Below is a small trained network, with its code and all its weights. Each question gives an input and a target symbol and asks what happens when units are switched off, that is, made to give their printed mean instead of their output.

import numpy as np


def w(rows, s, z=0):
    codes = np.array(rows[::2]) - 128.0
    scale = np.full(codes.shape[1], s)
    scale[-1] = z or s
    return codes * scale


def norm(h):
    return h / np.sqrt((h * h).mean(-1, keepdims=True) + 1e-5)


def f(y):
    return y / 2 * (1 + np.tanh(0.7978845608 * (y + 0.044715 * y**3)))


def softmax(a):
    e = np.exp(a - a.max(-1, keepdims=True))
    return e / e.sum(-1, keepdims=True)


def log_softmax(a):
    a = a - a.max(-1, keepdims=True)
    return a - np.log(np.exp(a).sum(-1, keepdims=True))


def net(x, mask):
    ids = ['ΓΔΘΠΣαβζηλμτψω'.index(c) for c in x.split()]
    T = len(ids)
    res = E[ids] + P[:T]
    r = norm(res)
    for j in range(3):
        rows = slice(3 * j, 3 * j + 3)
        q, k, v = (r @ M[0][rows].T for M in (Q, K, V))
        z = softmax(np.where(np.tri(T) > 0, q @ k.T / 3**0.5, -1e9)) @ v
        o = O[0][rows]
        res = res + np.where(mask[j], z, o[:, -1]) @ o[:, :-1]
    y = f(norm(res) @ A[0][:, :-1].T + A[0][:, -1])
    res = res + np.where(mask[3:27], y, B[0][:, -1]) @ B[0][:, :-1]
    return log_softmax(norm(res)[-1] @ U[:, :-1].T + U[:, -1])


Q, K, V, O, A, B = {}, {}, {}, {}, {}, {}
E = w([
[80,156,125],'Γ',
[88,137,131],'Δ',
[104,130,93],'Θ',
[148,61,118],'Π',
[137,83,107],'Σ',
[136,74,130],'α',
[144,61,133],'β',
[100,129,104],'ζ',
[16,80,249],'η',
[140,78,105],'λ',
[91,136,120],'μ',
[94,150,103],'τ',
[127,84,122],'ψ',
[113,95,151],'ω',
],0.019)
P = w([
[49,48,80],'0',
[148,147,193],'1',
[8,48,52],'2',
[165,112,59],'3',
[151,151,193],'4',
[110,178,147],'5',
[163,118,59],'6',
[153,151,190],'7',
[33,61,56],'8',
[159,121,63],'9',
[155,153,191],'10',
[32,62,54],'11',
[160,123,65],'12',
],0.013)
Q[0] = w([
[87,228,115],'head 1',
[167,14,140],'head 1',
[148,98,135],'head 1',
[90,124,109],'head 2',
[99,121,128],'head 2',
[63,100,147],'head 2',
[120,122,120],'head 3',
[195,76,255],'head 3',
[122,152,99],'head 3',
],0.017)
K[0] = w([
[37,72,72],'head 1',
[244,189,207],'head 1',
[161,154,141],'head 1',
[93,133,148],'head 2',
[116,109,153],'head 2',
[106,69,185],'head 2',
[124,117,158],'head 3',
[252,201,212],'head 3',
[102,117,72],'head 3',
],0.015)
V[0] = w([
[36,73,47],'head 1',
[179,153,207],'head 1',
[18,41,84],'head 1',
[133,165,101],'head 2',
[135,126,154],'head 2',
[26,62,67],'head 2',
[189,174,199],'head 3',
[19,60,79],'head 3',
[2,58,87],'head 3',
],0.0045)
O[0] = w([
[239,57,157,194],'head 1',
[59,160,92,98],'head 1',
[212,45,115,225],'head 1',
[143,186,137,106],'head 2',
[107,104,128,126],'head 2',
[222,49,134,210],'head 2',
[65,23,101,54],'head 3',
[205,235,126,243],'head 3',
[225,255,125,254],'head 3',
],0.0047)
A[0] = w([
[108,137,153,171],'neuron 1',
[127,149,156,54],'neuron 2',
[130,106,139,114],'neuron 3',
[88,176,231,176],'neuron 4',
[107,165,149,108],'neuron 5',
[155,124,108,194],'neuron 6',
[74,123,154,170],'neuron 7',
[151,106,172,8],'neuron 8',
[140,128,125,192],'neuron 9',
[193,184,252,180],'neuron 10',
[97,63,130,91],'neuron 11',
[100,118,141,172],'neuron 12',
[135,197,134,22],'neuron 13',
[131,142,140,86],'neuron 14',
[110,79,134,232],'neuron 15',
[230,152,147,239],'neuron 16',
[97,120,136,195],'neuron 17',
[168,169,128,182],'neuron 18',
[161,155,75,191],'neuron 19',
[127,254,103,2],'neuron 20',
[200,125,186,162],'neuron 21',
[83,121,93,87],'neuron 22',
[108,210,137,188],'neuron 23',
[133,128,141,65],'neuron 24',
],0.02,0.0034)
B[0] = w([
[122,114,114,127],'neuron 1',
[131,107,131,122],'neuron 2',
[130,143,121,136],'neuron 3',
[236,137,157,154],'neuron 4',
[109,126,107,121],'neuron 5',
[159,151,121,173],'neuron 6',
[104,112,108,140],'neuron 7',
[120,151,167,143],'neuron 8',
[140,138,136,147],'neuron 9',
[52,97,24,202],'neuron 10',
[164,154,127,168],'neuron 11',
[108,117,114,134],'neuron 12',
[84,122,150,137],'neuron 13',
[117,124,129,122],'neuron 14',
[109,149,107,173],'neuron 15',
[208,174,202,246],'neuron 16',
[103,127,115,136],'neuron 17',
[157,122,158,175],'neuron 18',
[125,146,80,209],'neuron 19',
[103,163,1,165],'neuron 20',
[90,84,163,201],'neuron 21',
[91,124,119,144],'neuron 22',
[84,101,112,140],'neuron 23',
[119,122,128,122],'neuron 24',
],0.035,0.013)
U = w([
[196,135,164,214],'Γ',
[142,25,153,130],'Δ',
[87,113,199,240],'Θ',
[61,90,156,141],'Π',
[58,164,177,101],'Σ',
[69,73,136,130],'α',
[70,182,146,160],'β',
[109,96,83,42],'ζ',
[151,78,89,1],'η',
[78,164,123,109],'λ',
[121,85,97,106],'μ',
[168,187,97,33],'τ',
[65,145,95,33],'ψ',
[5,125,125,91],'ω',
],0.024,0.0042)

Each question gives the input, a string of symbols that net reads in full, and the target symbol t.
The units are the heads (3 rows each of Q, K, V and O) and the neurons (one row each of A and B). Each row of codes is followed by its name. A weight is (code - 128) times the scale printed after its matrix; where a second scale follows, it is the last column's (O, A, B and U).
mask holds one flag per unit, heads first, then neurons. A switched-off unit (its flag False) gives its mean, the last column of its rows in O or B, instead of its output. The means were averaged over made-up inputs and are rounded, as every weight is.
A unit's drop is (log p(t) with every unit on - log p(t) with that unit switched off) / (log p(t) with every unit on - log p(t) with every unit switched off).
The circuit of an input: a set's keep is (log p(t) with only the set's units on - log p(t) with every unit switched off) / (log p(t) with every unit on - log p(t) with every unit switched off). Starting from the 12 units with the biggest drops (on a tie, the unit counted first), units are removed one at a time, each time the one whose removal leaves the highest keep (on an exact tie, the one counted first), for as long as the keep stays at least 0.8.
units of the circuit, in order: the units of the circuit, biggest drop first
most important unit: the unit with the biggest drop
k most important neurons: the k neurons with the biggest drops, biggest first
heads that matter: for each layer, one digit per head in row order, 1 if its drop is at least 0.15 and else 0, layers parted by /
drop of u: that unit's drop, to one decimal
input ω Γ λ Θ ψ η Γ Γ β τ, target Γ: most important unit -> head 1
input Γ λ τ Γ β η, target η: units of the circuit, in order -> neuron 4; neuron 16; neuron 10
input Π Γ Θ Γ β, target ω: units of the circuit, in order -> neuron 16; head 3; head 1
input β ω Δ, target ω: units of the circuit, in order -> neuron 22; neuron 4
input ζ Θ Γ α, target Γ: heads that matter -> 000
input Δ μ ψ Σ ζ, target Θ: 2 most important neurons -> neuron 21; neuron 16
input α Θ Σ β Γ, target Δ: heads that matter -> 100
input ω β Θ Γ, target Γ: heads that matter -> 110
input Γ ω τ η Π Γ ζ, target Γ: 3 most important neurons -> neuron 16; neuron 10; neuron 18
input ζ Π β μ λ ω, target ω: units of the circuit, in order -> head 3; neuron 16
input Γ Γ Σ ψ β β τ, target Γ: 2 most important neurons -> neuron 16; neuron 18
input α ψ β ω, target Γ: 2 most important neurons -> neuron 10; neuron 20
input β Θ μ λ, target Γ: 2 most important neurons -> neuron 10; neuron 16
input λ Γ τ Γ β ω, target ω: most important neuron -> neuron 16
input Θ β α τ Γ Π μ, target Γ: 2 most important neurons -> neuron 16; neuron 18
input Γ Π β η τ η η λ, target β: drop of head 3 -> 1.8
input λ β λ Γ, target Γ: drop of head 2 -> 0.2
input ω β β Γ Θ λ Δ, target Γ: drop of neuron 20 -> -0.1
input β ζ Σ μ β μ Π Γ μ Γ ω ψ, target ω: drop of neuron 20 -> 0.1
